W =
-13,-21,46,-45,49,-16,3,-19,-16,4,9
-30,9,-13,-59,-15,-24,-32,9,-16,-3,46
31,1,34,-52,-1,-5,-44,-9,12,29,36
-58,12,34,-21,19,0,-3,7,-3,-13,50
14,-7,31,-44,61,-13,14,5,-16,5,-15
11,2,42,-36,-1,43,-7,0,8,-17,29
-26,-24,39,-1,-14,5,0,-50,-43,26,5
-56,2,7,-31,-25,1,3,-12,-6,0,7
-37,11,22,-30,-26,17,19,-6,-9,-2,31
Indices start at 0.
row 0 col 0 -> -13
row 8 col 10 -> 31
row 4 col 7 -> 5
row 1 col 6 -> -32
row 6 col 5 -> 5
row 2 col 5 -> -5
row 6 col 9 -> 26
row 5 col 4 -> -1
row 1 col 0 -> -30
row 6 col 6 -> 0
row 8 col 4 -> -26
row 0 col 4 -> 49
row 1 col 7 -> 9
row 8 col 2 -> 22
row 8 col 7 -> -6
row 3 col 4 -> 19
row 8 col 0 -> -37
row 1 col 8 -> -16
row 5 col 7 -> 0
row 4 col 2 -> 31
row 2 col 6 -> -44
row 5 col 6 -> -7
row 6 col 4 -> -14
row 3 col 8 -> -3
row 1 col 1 -> 9
row 8 col 8 -> -9
row 4 col 9 -> 5
row 2 col 1 -> 1
row 0 col 1 -> -21
row 3 col 2 -> 34
row 1 col 10 -> 46
row 4 col 8 -> -16
row 2 col 4 -> -1
row 1 col 3 -> -59
row 8 col 5 -> 17
row 7 col 10 -> 7

m = [  3 -11  28  32  77   1 -46  16  -3]
m[0]	3
m[-3]	-46
m[1]	-11

M =
[[-17 -62 -77 -81 -56   2  16  36 -11]
 [ -5  57 -83  46  -7  76  26 -18 -64]
 [ 23  69  19 -76 -34  36  77  12 -80]
 [-21  53 -58  70  58 -22  54  68  -3]
 [ -9 -20 -82  52  60 -42  22   3 -41]
 [ 21 -32 -72 -52  21  10 -54  29 -64]
 [ -4  32 -49  38 -40  36 -20  -6  29]]
Rows and columns are counted from 0.
(0, 0) = -17
(3, 1) = 53
(1, 1) = 57
(5, 8) = -64
(4, 1) = -20
(1, 3) = 46
(5, 7) = 29
(3, 8) = -3
(5, 1) = -32
(1, 8) = -64
(3, 7) = 68
(2, 2) = 19
(1, 7) = -18
(5, 0) = 21
(5, 3) = -52
(4, 6) = 22
(3, 3) = 70
(3, 6) = 54
(2, 0) = 23
(0, 3) = -81
(2, 5) = 36
(4, 4) = 60
(0, 7) = 36
(5, 5) = 10

X =
[[ 36 -11  25 -18  27  -6 -15  -7  38 -24]
 [-34  13 -14  28 -20  -1  12  -4 -49  27]
 [-30  12  -8  24 -15  -3   8  -5 -48  23]
 [-39  13 -20  30 -25  -5  14  -2 -51  33]
 [-37  13 -16  28 -23  -7  14  -4 -51  32]
 [-32  11 -12  26 -17  -3   9  -4 -48  25]
 [ 49 -16  25 -24  24  -5 -13   3  63 -26]
 [ 49 -15  24 -24  24  -6 -13   3  63 -26]
 [ 51 -15  27 -24  27  -3 -14   2  63 -28]
 [ 47 -14  21 -21  20  -5  -9   4  60 -23]
 [-29  13  -4  22 -15  -9  10  -9 -49  26]]
X[-11, -10]: 36
X[:, -5]: [-6, -1, -3, -5, -7, -3, -5, -6, -3, -5, -9]
X[7, 0]: 49
X[-10, -3]: -4
X[2, -9]: 12
X[9, -5]: -5
X[-5, 8]: 63
X[-2]: [47, -14, 21, -21, 20, -5, -9, 4, 60, -23]
X[-5, 4]: 24
X[:, 2]: [25, -14, -8, -20, -16, -12, 25, 24, 27, 21, -4]
X[-11, -9]: -11
X[-9, -7]: 24
X[0]: [36, -11, 25, -18, 27, -6, -15, -7, 38, -24]
X[2]: [-30, 12, -8, 24, -15, -3, 8, -5, -48, 23]
X[:, -1]: [-24, 27, 23, 33, 32, 25, -26, -26, -28, -23, 26]
X[-10, 4]: -20
X[-1, -6]: -15
X[5, 9]: 25
X[-10, -2]: -49
X[3, -7]: 30
X[7]: [49, -15, 24, -24, 24, -6, -13, 3, 63, -26]
X[1]: [-34, 13, -14, 28, -20, -1, 12, -4, -49, 27]
X[6, 2]: 25
X[:, 0]: [36, -34, -30, -39, -37, -32, 49, 49, 51, 47, -29]
X[-3, -2]: 63
X[5, 3]: 26
X[10]: [-29, 13, -4, 22, -15, -9, 10, -9, -49, 26]
X[-2, 6]: -9
X[:, -6]: [27, -20, -15, -25, -23, -17, 24, 24, 27, 20, -15]
X[0, -1]: -24
X[-11, 6]: -15
X[2, -1]: 23
X[-4, -2]: 63
X[-1, -9]: 13

data =
[[ 0.03 -0.14 -0.03 -0.17 -0.16  0.03 -0.13  0.06 -0.13  0.04]
 [-0.23  0.06 -0.12  0.03  0.07 -0.25 -0.01 -0.18 -0.01 -0.22]
 [ 0.14 -0.27 -0.02 -0.20 -0.28  0.20 -0.11  0.08 -0.11  0.21]
 [ 0.08 -0.22 -0.07 -0.16 -0.22  0.12 -0.13  0.03 -0.12  0.13]
 [ 0.12 -0.17 -0.05 -0.15 -0.18  0.16 -0.10  0.05 -0.09  0.14]
 [-0.10 -0.04 -0.09 -0.02 -0.03 -0.09 -0.04 -0.09 -0.03 -0.09]
 [-0.22  0.08 -0.09  0.07  0.12 -0.26 -0.01 -0.17  0.01 -0.27]
 [ 0.06 -0.11 -0.02 -0.17 -0.16  0.07 -0.09  0.02 -0.11  0.07]]
data[0][0] -> 0.03
data[3][3] -> -0.16
data[6] -> [-0.22, 0.08, -0.09, 0.07, 0.12, -0.26, -0.01, -0.17, 0.01, -0.27]
data[5][1] -> -0.04
data[:, 3] -> [-0.17, 0.03, -0.20, -0.16, -0.15, -0.02, 0.07, -0.17]
data[5][5] -> -0.09
data[2] -> [0.14, -0.27, -0.02, -0.20, -0.28, 0.20, -0.11, 0.08, -0.11, 0.21]
data[5][8] -> -0.03
data[4][5] -> 0.16
data[1][7] -> -0.18
data[3][9] -> 0.13
data[2][8] -> -0.11
data[4][6] -> -0.10
data[5][9] -> -0.09
data[6][8] -> 0.01
data[3] -> [0.08, -0.22, -0.07, -0.16, -0.22, 0.12, -0.13, 0.03, -0.12, 0.13]
data[1] -> [-0.23, 0.06, -0.12, 0.03, 0.07, -0.25, -0.01, -0.18, -0.01, -0.22]
data[0][4] -> -0.16
data[1][0] -> -0.23
data[7][9] -> 0.07
data[4][4] -> -0.18
data[7][0] -> 0.06
data[5][2] -> -0.09
data[1][3] -> 0.03
data[6][0] -> -0.22
data[:, 9] -> [0.04, -0.22, 0.21, 0.13, 0.14, -0.09, -0.27, 0.07]
data[3][6] -> -0.13
data[3][1] -> -0.22
data[1][6] -> -0.01
data[4][7] -> 0.05
data[7][7] -> 0.02

x =
188  215  111   65   92   93   86  211   53   83  196  217   76  201  220
110  130  203  182  170  189  188  134  176  182  128  134  201  140  139
126   75  190  247  191  205  231  102  242  245  135  117  249  150   74
216  240   96   49  104   87   84  242   43   82  212  202   53  205  231
Indices start at 0.
(0, 0) -> 188
(1, 4) -> 170
(0, 8) -> 53
(3, 8) -> 43
(3, 3) -> 49
(1, 0) -> 110
(0, 13) -> 201
(0, 12) -> 76
(1, 6) -> 188
(1, 12) -> 201
(3, 12) -> 53
(2, 13) -> 150
(3, 1) -> 240
(0, 10) -> 196
(3, 0) -> 216
(1, 7) -> 134
(2, 4) -> 191
